Below are the code and all the weights of a small trained network. Each question names an input and a target symbol and asks about switching units off, where a switched-off unit gives its printed mean instead of its output.

import numpy as np


def w(rows, s, z=0):
    codes = np.array(rows[::2]) - 128.0
    scale = np.full(codes.shape[1], s)
    scale[-1] = z or s
    return codes * scale


def norm(h):
    return h / np.sqrt((h * h).mean(-1, keepdims=True) + 1e-5)


def f(y):
    return np.maximum(y, 0)


def softmax(a):
    e = np.exp(a - a.max(-1, keepdims=True))
    return e / e.sum(-1, keepdims=True)


def log_softmax(a):
    a = a - a.max(-1, keepdims=True)
    return a - np.log(np.exp(a).sum(-1, keepdims=True))


def net(x, mask):
    ids = ['αβγεζηθλτω'.index(c) for c in x.split()]
    T = len(ids)
    res = E[ids] + P[:T]
    u = 0
    for l in range(2):
        q, k, v = (norm(res) @ M[l].T for M in (Q, K, V))
        z = softmax(np.where(np.tri(T) > 0, q @ k.T / 4**0.5, -1e9)) @ v
        res = res + np.where(mask[u], z, O[l][:, -1]) @ O[l][:, :-1]
        u += 1
        y = f(norm(res) @ A[l][:, :-1].T + A[l][:, -1])
        res = res + np.where(mask[u : u + 8], y, B[l][:, -1]) @ B[l][:, :-1]
        u += 8
    return log_softmax(norm(res)[-1] @ U[:, :-1].T + U[:, -1])


Q, K, V, O, A, B = {}, {}, {}, {}, {}, {}
E = w([
[191,33,178,76],'α',
[127,127,129,51],'β',
[124,142,207,126],'γ',
[117,102,57,86],'ε',
[175,89,91,164],'ζ',
[54,209,100,84],'η',
[91,180,118,165],'θ',
[114,223,131,27],'λ',
[254,53,97,122],'τ',
[162,85,31,85],'ω',
],0.016)
P = w([
[228,250,180,62],'0',
[148,55,117,83],'1',
[32,131,132,151],'2',
[237,195,73,222],'3',
[148,54,112,78],'4',
[28,138,107,151],'5',
],0.011)
Q[0] = w([
[171,9,130,144],'L0H1',
[213,154,222,113],'L0H1',
[86,154,221,170],'L0H1',
[125,112,114,246],'L0H1',
],0.016)
K[0] = w([
[183,61,112,163],'L0H1',
[140,88,252,123],'L0H1',
[154,202,201,131],'L0H1',
[130,142,135,224],'L0H1',
],0.024)
V[0] = w([
[134,134,133,103],'L0H1',
[207,189,159,255],'L0H1',
[118,153,83,133],'L0H1',
[125,93,182,125],'L0H1',
],0.0059)
O[0] = w([
[109,118,130,145,147],'L0H1',
[94,240,23,3,2],'L0H1',
[171,113,193,133,146],'L0H1',
[82,155,67,142,101],'L0H1',
],0.0045,0.0029)
A[0] = w([
[169,140,84,253,151],'L0N1',
[105,155,127,244,243],'L0N2',
[176,84,136,104,171],'L0N3',
[145,159,16,106,177],'L0N4',
[120,56,126,108,85],'L0N5',
[124,109,220,86,247],'L0N6',
[120,87,114,192,3],'L0N7',
[89,115,95,53,149],'L0N8',
],0.014,0.0052)
B[0] = w([
[153,105,183,7,221],'L0N1',
[214,58,124,163,212],'L0N2',
[117,175,89,119,249],'L0N3',
[131,207,192,88,234],'L0N4',
[68,72,127,87,215],'L0N5',
[124,203,158,119,254],'L0N6',
[114,132,135,74,151],'L0N7',
[132,104,172,187,188],'L0N8',
],0.015,0.0072)
Q[1] = w([
[201,5,121,212],'L1H1',
[108,73,33,237],'L1H1',
[186,181,205,77],'L1H1',
[55,67,53,175],'L1H1',
],0.015)
K[1] = w([
[169,62,130,198],'L1H1',
[78,1,142,183],'L1H1',
[202,188,169,79],'L1H1',
[62,83,80,177],'L1H1',
],0.021)
V[1] = w([
[194,254,153,135],'L1H1',
[137,96,39,37],'L1H1',
[213,75,212,129],'L1H1',
[128,93,226,130],'L1H1',
],0.0063)
O[1] = w([
[131,3,179,208,255],'L1H1',
[145,196,191,105,113],'L1H1',
[99,92,57,230,148],'L1H1',
[110,105,93,179,136],'L1H1',
],0.0059,0.0097)
A[1] = w([
[177,175,133,208,142],'L1N1',
[88,118,134,104,136],'L1N2',
[80,175,82,154,162],'L1N3',
[131,135,112,124,102],'L1N4',
[96,189,169,174,72],'L1N5',
[169,94,60,115,164],'L1N6',
[148,141,140,77,61],'L1N7',
[251,226,148,136,3],'L1N8',
],0.02,0.0074)
B[1] = w([
[135,182,114,8,184],'L1N1',
[129,145,103,163,185],'L1N2',
[106,205,120,106,135],'L1N3',
[121,95,143,125,128],'L1N4',
[164,105,86,155,189],'L1N5',
[135,184,123,174,182],'L1N6',
[176,152,92,129,194],'L1N7',
[122,102,202,68,254],'L1N8',
],0.017,0.0093)
U = w([
[5,152,149,110,138],'α',
[145,124,177,205,209],'β',
[111,180,246,81,100],'γ',
[109,93,29,159,254],'ε',
[241,53,172,155,50],'ζ',
[32,169,40,61,91],'η',
[236,140,65,190,116],'θ',
[110,239,139,178,132],'λ',
[149,67,15,65,132],'τ',
[78,26,100,77,96],'ω',
],0.016,0.0054)

Each question gives the input, a string of symbols that net reads in full, and the target symbol t.
The units are the heads (4 rows each of Q, K, V and O) and the neurons (one row each of A and B). Each row of codes is followed by its name. A weight is (code - 128) times the scale printed after its matrix; where a second scale follows, it is the last column's (O, A, B and U).
mask holds one flag per unit, layer by layer, with each layer's heads first. A switched-off unit (its flag False) gives its mean, the last column of its rows in O or B, instead of its output. The means were averaged over made-up inputs and are rounded, as every weight is.
A unit's drop is (log p(t) with every unit on - log p(t) with that unit switched off) / (log p(t) with every unit on - log p(t) with every unit switched off).
The circuit of an input: a set's keep is (log p(t) with only the set's units on - log p(t) with every unit switched off) / (log p(t) with every unit on - log p(t) with every unit switched off). Starting from the 12 units with the biggest drops (on a tie, the unit counted first), units are removed one at a time, each time the one whose removal leaves the highest keep (on an exact tie, the one counted first), for as long as the keep stays at least 0.8.
circuit, biggest first: the units of the circuit, biggest drop first
most important unit: the unit with the biggest drop
top k neurons: the k neurons with the biggest drops, biggest first
top k neurons in layer l: the k neurons of layer l with the biggest drops, biggest first
drop of u: that unit's drop, to one decimal
input τ ω β β, target ζ: circuit, biggest first -> [L0H1 L0N2]
input γ τ ω θ ζ η, target η: top 3 neurons -> [L0N1 L1N1 L0N4]
input ε τ ω τ ω, target ε: top 4 neurons -> [L1N8 L0N5 L0N1 L0N2]
input λ γ β τ, target γ: circuit, biggest first -> [L0H1 L1N8]
input γ λ ω β β, target α: top 3 neurons -> [L0N5 L0N6 L0N2]
input τ β λ β ε, target η: top 3 neurons in layer 0 -> [L0N1 L0N4 L0N5]
input α γ θ γ γ λ, target λ: circuit, biggest first -> [L1N8 L0N1]
input η ζ ε τ, target γ: circuit, biggest first -> [L1N8]
input β ζ ζ θ ω, target ε: top 3 neurons in layer 0 -> [L0N1 L0N5 L0N4]
input η τ ε η ζ, target τ: top 2 neurons -> [L1N8 L0N5]
input γ γ ω τ τ α, target α: top 2 neurons -> [L0N5 L0N2]
input ε β τ, target τ: top 3 neurons -> [L1N8 L0N1 L0N2]
input α ε θ γ η η, target η: top 3 neurons in layer 0 -> [L0N1 L0N4 L0N2]
input ε ε λ ζ α, target ω: most important unit -> L0N5
input ω ω ω, target ω: top 2 neurons -> [L0N5 L1N8]
input θ γ β, target β: top 3 neurons in layer 1 -> [L1N8 L1N1 L1N5]
input α ω β γ η, target β: top 2 neurons in layer 0 -> [L0N3 L0N8]
input τ α ζ τ α, target ω: top 4 neurons in layer 0 -> [L0N5 L0N4 L0N2 L0N1]
input γ β ω, target ω: drop of L1N7 -> 0.1
input ζ β θ, target θ: top neuron -> [L0N2]
input α η β ζ, target γ: drop of L0H1 -> 0.7
